Sati: [ 46  -6  24 -42  43  69  29   8 -47 -49  39 -25 -15 -23  58  34  -3  39
  33  53   7 -55  22  41  10  -1 -24 -31  46 -52   3  69  50  -5  30  14
  20 -33 -22 -67 -45  47 -33 -73 -37  -4 -44   4 -11 -39  59]
nal: [ 52 -19  11 -27  34  66   9 -10 -68  26  11   3 -34 -22  21 -10   4  53
  11  21  51  -8  -8 -79 -17  -3  -5   2  88   9 -39  30  27  14  48   2
  65 -51 -11 -12 -65  -7   3 -49 -10 -15 -14 -15  11 -51  57]
Saz: [  4  26  58  38   3 -23  -3  27  62  63  16  28 -21   6  24  -3  -5   1
 -34  35  58  46 -52  41 -31 -24  10 -55  -1  22 -21  63   6  15   6  57
 -16  -6  83  33  57  64 -18  -8   2   1  47   1 -61  10 -22]
Muku: [ 51  -8  -8 -76  44 -65 -50 -16 -13 -20  32 -26   7  28  29 -25 -47  76
  -1  14  21 -38 -32  11   2  17 -14 -68  22 -31 -68   6 -38 -89 -56 -21
 -38 -72  77  38 -13   0  19 -27   2 -31  -7 -19  31 -66   4]
which: [58 38]
Saz
which: [ 46 -52  41 -31 -24  10 -55  -1  22]
Saz
which: [ 51  -8  -8 -79]
nal

Pil: [-18   1  69  26  17  28]
senof: [ 9 13 -5 17 26 28]
lofon: [  7  36  -6  -9 -45 -26]
suba: [ 9 13 -5  5 14  8]
Pabun: [ 13  24   1   1 -28 -12]
Zib: [-33  29   7 -24   4 -18]
razok: [ 18  -6  64 -19   8   5]
laseb: [ 19  36  -6  -9 -45 -26]
Div: [  9  13  -5   5 -10 -18]
Tob: [ 6  5 -8  6 -1  2]
Sode: [  3  -7 -25  21  22  11]
which: [ 19  36  -6  -9 -45 -26]
laseb
which: [ 9 13 -5 17 26]
senof
which: [ -6  64 -19   8]
razok
which: [  1   1 -28 -12]
Pabun
which: [-18   1]
Pil
which: [26 17 28]
Pil

Siru: [ 34  88 -29  21  27]
mepe: [-48  72  45   4 -58]
Mube: [  9  36  31 -39  12]
Teli: [-20  10 -81 -26   1]
gevi: [  1   5 -22 -21   1]
zizu: [ 16  36 -39  31  15]
teka: [ 12 -38  -3  45  -5]
gib: [-37 -31 -16 -57  -1]
which: [72 45  4]
mepe
which: [-3 45 -5]
teka
which: [ 16  36 -39  31]
zizu
which: [-37 -31]
gib
which: [-20  10 -81 -26]
Teli
which: [ 36 -39  31]
zizu

varaf: [-21 -36   9 -36 -22  29  28  30  -7 -56 -75  24 -13 -16]
Dofi: [  4 -11  30  -5 -42  17  30  60 -24 -84 -81  33  25 -39]
Dib: [-42  17  30  60 -24 -85 -81  33  25 -39 -85  27  17 -48]
Gikez: [  4 -10  30  -5 -42  18  30  60 -24 -85 -81  33  25 -39]
fop: [ -3 -12  12 -29 -19  18  49  32 -18 -60 -71  20   0 -26]
which: [  4 -11  30  -5 -42  17  30  60 -24 -84 -81  33  25 -39]
Dofi
which: [-42  18  30  60 -24 -85 -81  33  25 -39]
Gikez
which: [ 32 -18 -60]
fop
which: [ 30  60 -24 -84 -81  33]
Dofi
which: [-81  33  25 -39 -85  27  17 -48]
Dib

rozak: [-1  0  0  0  0  2  0 -1  6 73 82 82 83 82 83 81 81]
nided: [-1  0  0  0  0  2  0 -1  6 73 82 82 83 82 82 83 82]
Sus: [-1  0  0 82 -1  2 83 73  0  0  0  6 82 83 82 83 81]
which: [-1  0  0  0  0  2  0 -1  6 73 82 82 83 82 83 81 81]
rozak
which: [-1  0  0 82 -1  2 83 73  0  0  0  6 82 83 82 83 81]
Sus

dafa: [-16 -38 -17 -27]
dovi: [34 24 -5 28]
mam: [12 -7  2 21]
Giv: [ 39 -16  33  27]
fileb: [34 -5 24 -4]
losu: [  5  50 -76  29]
kobak: [-29 -51 -20 -41]
Nom: [-20  46  -5   5]
deva: [36 -2 43 -2]
movo: [ 11  67 -73  27]
vedir: [ -1 -20  -8 -13]
vol: [-31 -32 -15 -58]
which: [34 -5 24]
fileb
which: [24 -4]
fileb
which: [ -1 -20]
vedir
which: [46 -5  5]
Nom
which: [24 -5]
dovi

mido: [-20   7  11   9  25  28 -15  31   4 -22  83  49 -24  19 -24  21  43  23
  -1]
radek: [ 13  40  10  18   1  45  17 -17   7 -40  39 -57  20   3 -10 -28 -36 -16
  31]
Fipa: [ -7  13 -24  10 -39 -18   0   6   7 -14  28  14  16  44  15  40 -48  -8
  11]
riner: [ 19  33 -10   0 -45  35  28  18  59 -61 -11  26 -20  -3  31 -30   4  24
 -59]
bifaf: [ 25  28 -15  31   4 -22  80  31  83   4  49 -22 -35  17 -43  36 -22 -69
  10]
which: [ 25  28 -15  31   4 -22  83  49 -24  19]
mido
which: [ 31   4 -22  83  49]
mido
which: [ 59 -61 -11  26 -20  -3  31 -30]
riner
which: [  6   7 -14  28  14  16  44  15  40 -48]
Fipa
which: [ 13 -24  10 -39 -18   0   6   7 -14  28  14  16]
Fipa
which: [ 28 -15  31   4 -22  83  49 -24  19 -24]
mido

zozil: [-32 -55 -54 -29   9  43  59  48  18 -19 -48 -56 -42  -8  30]
sakim: [ 67  50  59 -54  18   9  48 -56 -19 -29  43 -48  42 -34 -71]
Dip: [  3 -35 -43 -13  26  44  24 -17 -44 -33   8  39  38   3 -34]
zame: [-33 -36 -20   7  30  37  25   1 -25 -37 -31  -8  18  36  35]
which: [-54 -29   9  43  59  48  18 -19 -48 -56]
zozil
which: [  9  48 -56 -19 -29  43 -48  42 -34 -71]
sakim

kir: [-25  52  87 -13 -27 -81 -36  84]
sel: [-90 -25  29  47 -18  78 -70  11]
maz: [-26 -82  35 -72 -30 -27 -59  14]
which: [-72 -30 -27 -59]
maz
which: [-27 -81]
kir
which: [-82  35]
maz
which: [-13 -27]
kir
which: [-13 -27 -81 -36  84]
kir

Sapa: [ 64  16 -46  46  18 -62  52 -20 -21  25  56 -77 -56  19  23 -39  15  39
 -22 -26 -16 -11 -54  37  -9  50   1 -17  50  51  29  -5 -36 -10  11  47
 -21   8   9   8  13   2   2  -2  66 -31 -16   0 -19  -5  -8  31 -18 -37
  12 -11 -15 -29  11  50]
bizo: [-70  16 -46  46  24 -62  52 -20 -31  25  56 -77 -56  14  17 -39  10  39
 -22 -26 -16 -11 -42  37 -16  50   1 -25  50  51  29 -11 -36 -19  47  11
 -15   8  -5   8  13   9   2   1  66 -31 -16   0 -19  -5  -8  26 -15 -37
  12 -11 -15 -41   8  50]
lera: [ 29 -11 -36 -16  47 -62  52 -20 -31  25  56 -77 -56  14  17 -39  10  39
 -22 -26 -16 -11 -42  37 -16  50   1 -25  50  51  29 -11 -36 -19  47  11
 -15   8  -5   8  13   9   2   1  66 -31 -16   0 -19  -5  -8  26 -15 -37
  12 -11 -15 -41   8  50]
totam: [ 64  16 -46  46  24 -62  52 -20 -31  25  56 -77 -56  14  17 -39  10  39
  80 -26 -16 -11 -42  37 -16  50   1 -25  50  51  29 -11 -36 -19  47  11
 -15   8  -5   8  13   9   2   1  66 -31 -16   0 -19  -5  -8  26 -15 -37
  12 -11 -15 -41   8  50]
which: [-70  16 -46  46  24 -62  52 -20 -31  25  56 -77 -56  14  17 -39  10  39
 -22 -26 -16 -11 -42  37 -16  50   1 -25  50  51  29 -11 -36 -19  47  11
 -15   8  -5   8  13   9   2   1  66 -31 -16   0 -19  -5  -8  26 -15 -37
  12 -11 -15 -41   8  50]
bizo
which: [ 29 -11 -36 -16  47 -62  52 -20 -31  25  56 -77 -56  14  17 -39  10  39
 -22 -26 -16 -11 -42  37 -16  50   1 -25  50  51  29 -11 -36 -19  47  11
 -15   8  -5   8  13   9   2   1  66 -31 -16   0 -19  -5  -8  26 -15 -37
  12 -11 -15 -41   8  50]
lera
which: [ 64  16 -46  46  24 -62  52 -20 -31  25  56 -77 -56  14  17 -39  10  39
  80 -26 -16 -11 -42  37 -16  50   1 -25  50  51  29 -11 -36 -19  47  11
 -15   8  -5   8  13   9   2   1  66 -31 -16   0 -19  -5  -8  26 -15 -37
  12 -11 -15 -41   8  50]
totam
which: [ 64  16 -46  46  18 -62  52 -20]
Sapa

bedi: [ 77 -65  23 -48  62]
tozen: [ -6  37 -40   5 -16]
turu: [-44  -2  32  45 -35]
vom: [ 41 -53  87 -44 -31]
ganoz: [ 14  43 -52   0   3]
negi: [-44  87 -67  40 -53]
which: [-44  87 -67  40]
negi
which: [ 87 -67  40 -53]
negi
which: [ 40 -53]
negi
which: [-67  40]
negi
which: [-44  87 -67]
negi
which: [ 43 -52   0   3]
ganoz
which: [-65  23 -48  62]
bedi

dag: [ 10  51 -17 -25  38   0  -6  32  35 -18  28  43  29 -19   4  37   0  20
  30 -24 -14  23 -36  -5  36  17]
fiv: [ 51  20 -14  -3  20 -27  24  16   4 -11  24   5  11 -21  12 -15  17 -20
 -19  23 -35  11  15   0  -3   2]
tanuv: [ 25 -45  -3 -29 -23   1  54  -8 -16  -7 -26  18   1  30 -41   0  37  20
  30  28   2   1  12  27  22 -12]
Nife: [ 43  -5  38  39  16  27  -6   7 -15 -11  13  38  -8   4  38  28  13   1
   8  17 -27  23  -8 -23 -24  30]
diga: [-55  -6   3 -10 -25  -6  27   7   0 -20 -14  21 -21   9   9  14 -85 -10
  10 -35  10 -33 -20  -4  16 -60]
which: [ -5  38  39  16  27  -6   7 -15 -11  13]
Nife
which: [37  0 20 30]
dag
which: [27 -6  7]
Nife

fuz: [ 51 -32  70 -86  52  58 -76 -86  30 -35 -65 -32 -16 -12   6  76  78  -4
  66 -52 -71 -39  31 -42 -55 -10 -13  95  38]
Vazom: [ 76   4  16 -86  52  58 -76 -86  30 -35 -65 -32 -16 -12   6  76  78  -4
  66 -52 -71 -39  31 -18 -37  39 -57  22 -35]
gufi: [ 51 -32  70 -86  52  58 -76 -86  30 -35 -65 -32 -16 -12 -71 -55 -93 -87
  76   7  16 -17 -64  18 -22  28 -38  97  -7]
which: [76  7 16]
gufi
which: [ 51 -32  70 -86  52  58 -76 -86  30 -35 -65 -32 -16 -12 -71 -55 -93 -87
  76   7  16 -17 -64  18 -22  28 -38  97  -7]
gufi

